Below are the code and all the weights of a small trained network. Each question names an input and a class and asks about switching units off, where a switched-off unit gives its printed mean instead of its output.

import numpy as np


def w(rows, s, z=0):
    codes = np.array(rows[::2]) - 128.0
    scale = np.full(codes.shape[1], s)
    scale[-1] = z or s
    return codes * scale


def norm(h):
    return h / np.sqrt((h * h).mean(-1, keepdims=True) + 1e-5)


def f(y):
    return y / 2 * (1 + np.tanh(0.7978845608 * (y + 0.044715 * y**3)))


def log_softmax(a):
    a = a - a.max(-1, keepdims=True)
    return a - np.log(np.exp(a).sum(-1, keepdims=True))


def net(x, mask):
    res = np.array(x, float).reshape(1, 4) / 4 @ E
    u = 0
    for l in range(4):
        y = f(norm(res) @ A[l][:, :-1].T + A[l][:, -1])
        res = res + np.where(mask[u : u + 4], y, B[l][:, -1]) @ B[l][:, :-1]
        u += 4
    return log_softmax(norm(res)[-1] @ U[:, :-1].T + U[:, -1])


A, B = {}, {}
E = w([
[46,50,138,212,121],'x0',
[216,142,192,132,54],'x1',
[92,41,180,62,29],'x2',
[2,159,130,66,79],'x3',
],0.0092)
A[0] = w([
[125,153,122,210,249,3],'0.n0',
[142,121,136,236,203,77],'0.n1',
[103,162,91,141,223,30],'0.n2',
[176,99,152,250,73,84],'0.n3',
],0.014,0.0036)
B[0] = w([
[151,59,37,31,149,253],'0.n0',
[133,141,95,167,132,251],'0.n1',
[90,143,140,118,169,213],'0.n2',
[92,142,252,173,146,229],'0.n3',
],0.018,0.0073)
A[1] = w([
[184,163,108,125,185,79],'1.n0',
[190,63,69,228,249,160],'1.n1',
[215,68,118,233,120,163],'1.n2',
[140,13,158,126,96,5],'1.n3',
],0.018,0.0029)
B[1] = w([
[163,99,124,74,175,176],'1.n0',
[90,105,3,96,197,254],'1.n1',
[106,207,209,168,142,180],'1.n2',
[103,71,142,89,133,162],'1.n3',
],0.021,0.014)
A[2] = w([
[188,227,181,64,74,104],'2.n0',
[164,149,70,132,82,117],'2.n1',
[136,79,101,64,59,2],'2.n2',
[169,2,77,121,36,39],'2.n3',
],0.019,0.0029)
B[2] = w([
[111,109,73,24,196,255],'2.n0',
[114,189,114,62,166,139],'2.n1',
[122,125,112,94,6,214],'2.n2',
[49,39,126,100,76,202],'2.n3',
],0.016,0.0059)
A[3] = w([
[155,145,205,33,68,53],'3.n0',
[239,52,186,128,115,172],'3.n1',
[81,202,101,69,79,120],'3.n2',
[249,223,176,70,133,250],'3.n3',
],0.022,0.0022)
B[3] = w([
[232,111,102,74,102,254],'3.n0',
[192,218,125,102,186,154],'3.n1',
[113,135,122,242,166,241],'3.n2',
[34,92,1,150,194,201],'3.n3',
],0.017,0.0072)
U = w([
[145,165,112,150,101,3],'0',
[103,74,117,95,30,184],'1',
[174,150,214,109,126,111],'2',
[118,131,7,83,206,170],'3',
[143,142,74,204,73,55],'4',
[66,161,148,217,175,160],'5',
],0.02,0.011)

Each question gives the input, the list of numbers given to net, and the class t.
The units are the neurons (one row each of A and B). Each row of codes is followed by its name. A weight is (code - 128) times the scale printed after its matrix; where a second scale follows, it is the last column's (A, B and U).
mask holds one flag per neuron, layer by layer. A switched-off neuron (its flag False) gives its mean, the last column of its row in B, instead of its output. The means were averaged over made-up inputs and are rounded, as every weight is.
A unit's drop is (log p(t) with every unit on - log p(t) with that unit switched off) / (log p(t) with every unit on - log p(t) with every unit switched off).
The circuit of an input: a set's keep is (log p(t) with only the set's units on - log p(t) with every unit switched off) / (log p(t) with every unit on - log p(t) with every unit switched off). Starting from the 12 units with the biggest drops (on a tie, the unit counted first), units are removed one at a time, each time the one whose removal leaves the highest keep (on an exact tie, the one counted first), for as long as the keep stays at least 0.8.
circuit, biggest first: the units of the circuit, biggest drop first
top k neurons: the k neurons with the biggest drops, biggest first
top k neurons in layer l: the k neurons of layer l with the biggest drops, biggest first
drop when u is switched off: that unit's drop, to one decimal
input [2,0,-4,5], class 5: circuit, biggest first : [1.n1 0.n1 2.n0]
input [-1,0,7,-7], class 2: top neuron : [1.n3]
input [6,7,8,-1], class 2: circuit, biggest first : [1.n1 3.n1]
input [7,0,-2,7], class 5: circuit, biggest first : [0.n0 1.n1]
input [-5,-6,2,8], class 5: circuit, biggest first : [3.n2 0.n0 1.n1]
input [3,3,0,5], class 1: top 2 neurons : [1.n2 0.n2]
input [-4,-2,4,2], class 1: circuit, biggest first : [1.n2 1.n1 2.n2]
input [-6,8,6,1], class 1: top 2 neurons : [1.n2 2.n3]
input [-6,-6,4,7], class 4: top 3 neurons in layer 3 : [3.n2 3.n3 3.n0]
input [0,-6,2,7], class 5: top 2 neurons : [0.n0 1.n1]
input [7,5,6,-1], class 2: top 2 neurons : [1.n1 0.n0]
input [1,3,2,6], class 1: top 2 neurons : [1.n2 1.n1]
input [8,-3,3,-6], class 5: top 2 neurons : [0.n3 1.n2]
input [6,6,-5,2], class 5: circuit, biggest first : [0.n3]
input [6,6,7,-8], class 2: drop when 1.n1 is switched off : 0.2
input [6,5,3,-1], class 2: drop when 1.n1 is switched off : 0.4
input [0,6,8,-4], class 2: drop when 0.n0 is switched off : 0.1
input [0,0,5,-7], class 2: top 2 neurons in layer 1 : [1.n1 1.n3]
input [1,4,6,-6], class 2: drop when 1.n1 is switched off : 0.1
input [5,3,0,-4], class 5: top neuron : [0.n3]
